Below is a small trained network, with its code and all its weights. Each question gives an input and a target symbol and asks what happens when units are switched off, that is, made to give their printed mean instead of their output.

import numpy as np


def w(rows, s, z=0):
    codes = np.array(rows[::2]) - 128.0
    scale = np.full(codes.shape[1], s)
    scale[-1] = z or s
    return codes * scale


def norm(h):
    return h / np.sqrt((h * h).mean(-1, keepdims=True) + 1e-5)


def f(y):
    return y / 2 * (1 + np.tanh(0.7978845608 * (y + 0.044715 * y**3)))


def softmax(a):
    e = np.exp(a - a.max(-1, keepdims=True))
    return e / e.sum(-1, keepdims=True)


def log_softmax(a):
    a = a - a.max(-1, keepdims=True)
    return a - np.log(np.exp(a).sum(-1, keepdims=True))


def net(x, mask):
    ids = ['βγδλμτω'.index(c) for c in x.split()]
    T = len(ids)
    res = E[ids] + P[:T]
    u = 0
    for l in range(3):
        q, k, v = (norm(res) @ M[l].T for M in (Q, K, V))
        z = softmax(np.where(np.tri(T) > 0, q @ k.T / 2**0.5, -1e9)) @ v
        res = res + np.where(mask[u], z, O[l][:, -1]) @ O[l][:, :-1]
        u += 1
        y = f(norm(res) @ A[l][:, :-1].T + A[l][:, -1])
        res = res + np.where(mask[u : u + 8], y, B[l][:, -1]) @ B[l][:, :-1]
        u += 8
    return log_softmax(norm(res)[-1] @ U[:, :-1].T + U[:, -1])


Q, K, V, O, A, B = {}, {}, {}, {}, {}, {}
E = w([
[43,122,110,179,145,87,160],'β',
[117,255,117,213,64,85,181],'γ',
[147,41,187,75,82,61,40],'δ',
[173,99,8,158,137,31,103],'λ',
[135,142,180,137,196,45,163],'μ',
[107,115,126,193,45,154,18],'τ',
[137,210,84,153,129,193,142],'ω',
],0.014)
P = w([
[227,173,157,231,250,22,253],'0',
[162,161,192,235,182,98,176],'1',
[115,162,161,171,114,106,151],'2',
[105,154,174,112,77,112,135],'3',
[89,126,175,67,46,115,134],'4',
[72,101,164,38,35,123,174],'5',
],0.0051)
Q[0] = w([
[143,76,185,81,232,183,43],'0.h1',
[42,152,155,148,51,1,218],'0.h1',
],0.0029)
K[0] = w([
[2,171,208,171,87,162,30],'0.h1',
[248,37,66,174,101,204,90],'0.h1',
],0.0033)
V[0] = w([
[169,101,3,133,130,82,96],'0.h1',
[58,114,131,130,68,137,108],'0.h1',
],0.0057)
O[0] = w([
[3,88,81,53,65,143,50,207],'0.h1',
[192,200,101,158,112,59,88,3],'0.h1',
],0.0077,0.002)
A[0] = w([
[114,175,209,140,92,137,214,105],'0.n1',
[141,96,133,2,128,179,67,28],'0.n2',
[83,78,122,13,70,174,154,69],'0.n3',
[141,165,95,111,131,71,155,85],'0.n4',
[230,194,157,112,160,116,142,249],'0.n5',
[155,150,106,169,39,162,70,122],'0.n6',
[230,186,122,109,145,222,111,67],'0.n7',
[85,122,136,82,92,52,98,151],'0.n8',
],0.0079,0.0017)
B[0] = w([
[174,166,186,132,147,110,88,255],'0.n1',
[155,34,129,73,120,124,95,137],'0.n2',
[80,121,95,44,126,156,31,148],'0.n3',
[173,90,216,244,135,109,150,171],'0.n4',
[133,53,171,124,171,215,179,199],'0.n5',
[106,114,228,99,183,154,66,220],'0.n6',
[91,149,2,166,239,160,190,125],'0.n7',
[65,84,81,126,189,177,168,236],'0.n8',
],0.0064,0.0047)
Q[1] = w([
[177,119,251,216,52,56,175],'1.h1',
[234,254,227,155,124,43,221],'1.h1',
],0.0086)
K[1] = w([
[100,132,254,154,46,134,158],'1.h1',
[134,187,230,160,139,136,175],'1.h1',
],0.01)
V[1] = w([
[26,85,253,129,91,89,105],'1.h1',
[206,115,60,122,96,62,50],'1.h1',
],0.0062)
O[1] = w([
[227,100,87,86,109,123,35,252],'1.h1',
[135,84,194,152,3,138,163,98],'1.h1',
],0.0071,0.0039)
A[1] = w([
[167,106,31,161,170,43,159,5],'1.n1',
[196,69,121,73,189,134,252,160],'1.n2',
[254,198,170,183,130,180,139,150],'1.n3',
[100,194,196,239,64,177,178,225],'1.n4',
[35,93,146,135,98,151,120,115],'1.n5',
[178,98,134,39,99,143,47,156],'1.n6',
[97,159,84,146,223,125,99,202],'1.n7',
[96,210,133,137,67,187,159,108],'1.n8',
],0.0088,0.0026)
B[1] = w([
[136,95,197,174,111,40,233,177],'1.n1',
[44,209,142,130,189,179,45,219],'1.n2',
[216,116,79,137,83,211,150,254],'1.n3',
[191,128,63,1,135,105,177,246],'1.n4',
[194,215,163,139,181,216,149,185],'1.n5',
[118,192,48,177,132,145,105,222],'1.n6',
[109,144,140,144,8,111,143,219],'1.n7',
[143,20,121,92,139,89,195,164],'1.n8',
],0.008,0.0054)
Q[2] = w([
[119,255,200,240,164,103,184],'2.h1',
[80,170,189,139,72,212,93],'2.h1',
],0.0078)
K[2] = w([
[114,212,248,96,167,138,112],'2.h1',
[92,148,110,139,135,146,96],'2.h1',
],0.015)
V[2] = w([
[254,148,122,184,154,167,96],'2.h1',
[109,190,112,69,94,135,69],'2.h1',
],0.0069)
O[2] = w([
[25,118,181,145,115,171,163,255],'2.h1',
[157,155,44,1,218,76,197,97],'2.h1',
],0.0087,0.0036)
A[2] = w([
[202,182,248,127,133,165,139,6],'2.n1',
[128,132,108,2,98,159,107,142],'2.n2',
[177,152,182,78,99,76,189,88],'2.n3',
[162,142,119,42,166,107,186,102],'2.n4',
[112,97,20,161,60,93,152,91],'2.n5',
[128,69,99,112,86,15,58,153],'2.n6',
[35,135,82,99,167,126,66,42],'2.n7',
[150,144,167,170,91,34,221,103],'2.n8',
],0.0087,0.0026)
B[2] = w([
[165,69,220,87,176,126,147,238],'2.n1',
[56,97,192,168,159,76,200,254],'2.n2',
[166,25,119,165,89,208,72,193],'2.n3',
[199,191,108,164,117,164,29,198],'2.n4',
[118,161,253,148,62,88,123,196],'2.n5',
[99,191,93,37,217,171,151,247],'2.n6',
[175,42,112,165,59,69,163,194],'2.n7',
[80,30,86,126,152,101,125,243],'2.n8',
],0.008,0.0041)
U = w([
[47,210,52,164,151,193,202,51],'β',
[119,254,184,83,43,65,126,65],'γ',
[84,154,107,180,92,168,12,202],'δ',
[59,82,137,207,68,60,172,155],'λ',
[104,82,65,42,217,100,110,148],'μ',
[124,148,254,141,216,134,102,95],'τ',
[224,111,112,114,90,133,168,253],'ω',
],0.0098,0.0027)

Each question gives the input, a string of symbols that net reads in full, and the target symbol t.
The units are the heads (2 rows each of Q, K, V and O) and the neurons (one row each of A and B). Each row of codes is followed by its name. A weight is (code - 128) times the scale printed after its matrix; where a second scale follows, it is the last column's (O, A, B and U).
mask holds one flag per unit, layer by layer, with each layer's heads first. A switched-off unit (its flag False) gives its mean, the last column of its rows in O or B, instead of its output. The means were averaged over made-up inputs and are rounded, as every weight is.
A unit's drop is (log p(t) with every unit on - log p(t) with that unit switched off) / (log p(t) with every unit on - log p(t) with every unit switched off).
most important unit: the unit with the biggest drop
top k neurons: the k neurons with the biggest drops, biggest first
top k neurons in layer l: the k neurons of layer l with the biggest drops, biggest first
drop when u is switched off: that unit's drop, to one decimal
input μ λ γ τ, target τ: top 2 neurons => 1.n5; 0.n6
input μ λ μ, target λ: top 3 neurons => 1.n2; 1.n4; 0.n6
input λ μ μ β, target β: most important unit => 1.n5
input δ λ λ, target γ: top 2 neurons => 2.n5; 1.n2
input γ μ μ δ λ γ, target μ: top 2 neurons in layer 2 => 2.n6; 2.n8
input μ β γ λ γ, target λ: top 2 neurons in layer 2 => 2.n2; 2.n3
input μ λ λ λ μ, target λ: top 2 neurons in layer 2 => 2.n2; 2.n7
input λ β γ, target γ: top 2 neurons => 2.n5; 1.n2
input λ τ β, target β: top 2 neurons in layer 2 => 2.n4; 2.n1
input δ λ μ γ ω, target ω: top 2 neurons in layer 1 => 1.n8; 1.n2
input μ λ γ δ τ τ, target τ: top 3 neurons => 0.n6; 1.n5; 2.n2
input τ γ λ γ δ, target δ: top 3 neurons => 0.n6; 0.n2; 1.n6
input λ β γ γ μ, target μ: top 2 neurons => 1.n5; 1.n3
input μ μ δ, target μ: most important unit => 2.n6
input μ λ β ω ω, target ω: top 2 neurons in layer 1 => 1.n8; 1.n4
input δ λ γ γ λ γ, target ω: top 2 neurons in layer 1 => 1.n8; 1.n5
input δ λ γ, target γ: top 2 neurons in layer 2 => 2.n5; 2.n6
input β δ λ μ, target μ: drop when 2.h1 is switched off => 0.4
input γ μ β λ δ, target δ: drop when 1.n7 is switched off => 0.1
input λ μ δ λ, target γ: drop when 2.h1 is switched off => 0.2
input τ μ γ, target ω: top neuron => 1.n4
